Below is a small trained network, with its code and all its weights. Each question gives an input and a class and asks what happens when units are switched off, that is, made to give their printed mean instead of their output.

import numpy as np


def w(rows, s, z=0):
    codes = np.array(rows[::2]) - 128.0
    scale = np.full(codes.shape[1], s)
    scale[-1] = z or s
    return codes * scale


def f(y):
    return np.maximum(y, 0)


def log_softmax(a):
    a = a - a.max(-1, keepdims=True)
    return a - np.log(np.exp(a).sum(-1, keepdims=True))


def net(x, mask):
    res = np.array(x, float).reshape(1, 3) / 4 @ E
    y = f(res @ A[0][:, :-1].T + A[0][:, -1])
    res = res + np.where(mask, y, B[0][:, -1]) @ B[0][:, :-1]
    return log_softmax(res[-1] @ U[:, :-1].T + U[:, -1])


A, B = {}, {}
E = w([
[162,197,243],'x0',
[1,212,99],'x1',
[221,200,52],'x2',
],0.0098)
A[0] = w([
[73,127,57,116],'N0',
[128,210,69,110],'N1',
[198,128,95,117],'N2',
[68,120,151,117],'N3',
[100,42,142,122],'N4',
[160,174,84,89],'N5',
[128,85,93,170],'N6',
[127,46,184,118],'N7',
[92,194,100,152],'N8',
[197,138,217,108],'N9',
[144,210,173,100],'N10',
[135,143,127,220],'N11',
[79,29,205,105],'N12',
[118,93,82,105],'N13',
[187,86,137,205],'N14',
[114,202,207,95],'N15',
[152,56,87,117],'N16',
[120,21,66,99],'N17',
[125,227,72,106],'N18',
[139,226,71,90],'N19',
[118,177,206,127],'N20',
[205,130,101,118],'N21',
[134,148,117,254],'N22',
[128,98,85,107],'N23',
[161,129,154,166],'N24',
[39,244,81,201],'N25',
[158,126,165,125],'N26',
[187,125,202,121],'N27',
[241,18,154,122],'N28',
[17,181,117,90],'N29',
[144,74,67,97],'N30',
[152,170,178,93],'N31',
[66,67,175,100],'N32',
[179,148,54,108],'N33',
[222,137,97,116],'N34',
[195,30,106,103],'N35',
[178,162,59,95],'N36',
[108,198,164,124],'N37',
[107,194,166,107],'N38',
[167,128,178,122],'N39',
[85,64,189,109],'N40',
[140,89,53,119],'N41',
[140,164,192,85],'N42',
[228,137,94,112],'N43',
[153,58,89,121],'N44',
[175,129,188,110],'N45',
[36,70,150,99],'N46',
],0.011,0.0097)
B[0] = w([
[77,193,76,173],'N0',
[153,189,172,172],'N1',
[134,160,151,183],'N2',
[171,197,173,168],'N3',
[145,175,177,177],'N4',
[192,197,153,158],'N5',
[107,111,109,176],'N6',
[182,191,189,185],'N7',
[97,101,164,181],'N8',
[110,202,52,203],'N9',
[118,155,78,171],'N10',
[91,18,155,197],'N11',
[191,189,154,206],'N12',
[135,218,50,153],'N13',
[83,59,182,223],'N14',
[135,155,81,182],'N15',
[95,170,93,175],'N16',
[137,184,73,186],'N17',
[133,193,187,176],'N18',
[146,172,149,173],'N19',
[130,132,79,186],'N20',
[135,164,168,188],'N21',
[125,41,141,220],'N22',
[129,153,106,150],'N23',
[101,97,114,178],'N24',
[56,74,177,245],'N25',
[68,131,92,163],'N26',
[48,144,68,196],'N27',
[1,105,208,254],'N28',
[68,160,175,197],'N29',
[114,195,88,166],'N30',
[140,176,56,160],'N31',
[192,190,126,183],'N32',
[157,162,152,181],'N33',
[172,185,195,200],'N34',
[38,149,127,205],'N35',
[149,173,145,175],'N36',
[74,128,52,171],'N37',
[103,157,105,165],'N38',
[77,155,69,173],'N39',
[188,207,164,186],'N40',
[108,152,92,174],'N41',
[144,182,84,161],'N42',
[152,174,172,204],'N43',
[54,182,73,175],'N44',
[79,172,94,178],'N45',
[160,194,130,189],'N46',
],0.0077,0.013)
U = w([
[81,130,160,127],'0',
[114,168,9,119],'1',
[208,177,202,141],'2',
[108,64,166,255],'3',
[183,99,128,107],'4',
[166,116,106,88],'5',
[176,56,86,87],'6',
[204,121,127,94],'7',
],0.013,0.0093)

Each question gives the input, the list of numbers given to net, and the class t.
The units are the neurons (one row each of A and B). Each row of codes is followed by its name. A weight is (code - 128) times the scale printed after its matrix; where a second scale follows, it is the last column's (A, B and U).
mask holds one flag per neuron, in row order. A switched-off neuron (its flag False) gives its mean, the last column of its row in B, instead of its output. The means were averaged over made-up inputs and are rounded, as every weight is.
A unit's drop is (log p(t) with every unit on - log p(t) with that unit switched off) / (log p(t) with every unit on - log p(t) with every unit switched off).
The circuit of an input: a set's keep is (log p(t) with only the set's units on - log p(t) with every unit switched off) / (log p(t) with every unit on - log p(t) with every unit switched off). Starting from the 12 units with the biggest drops (on a tie, the unit counted first), units are removed one at a time, each time the one whose removal leaves the highest keep (on an exact tie, the one counted first), for as long as the keep stays at least 0.8.
units of the circuit, in order: the units of the circuit, biggest drop first
unit that matters most: the unit with the biggest drop
k most important neurons: the k neurons with the biggest drops, biggest first
drop of u: that unit's drop, to one decimal
input [-4,-3,5], class 2: unit that matters most => N34
input [2,-4,-6], class 2: 2 most important neurons => N12; N7
input [4,-4,-6], class 2: 3 most important neurons => N12; N7; N40
input [-5,-8,7], class 0: 2 most important neurons => N28; N35
input [-7,-7,5], class 0: 3 most important neurons => N28; N14; N34
input [5,-3,4], class 1: 2 most important neurons => N9; N25
input [8,-6,8], class 1: 2 most important neurons => N9; N27
input [-2,-7,6], class 0: 2 most important neurons => N28; N35
input [6,-6,-2], class 0: 2 most important neurons => N28; N14
input [-5,-4,6], class 2: 2 most important neurons => N34; N43
input [6,-3,-7], class 2: 2 most important neurons => N7; N12
input [-7,-3,-8], class 2: drop of N40 => 0.2
input [-2,-7,5], class 0: drop of N28 => 0.3
input [-2,6,5], class 0: units of the circuit, in order => N25
input [4,8,6], class 0: drop of N25 => 0.9
input [0,-1,-3], class 3: 2 most important neurons => N34; N43
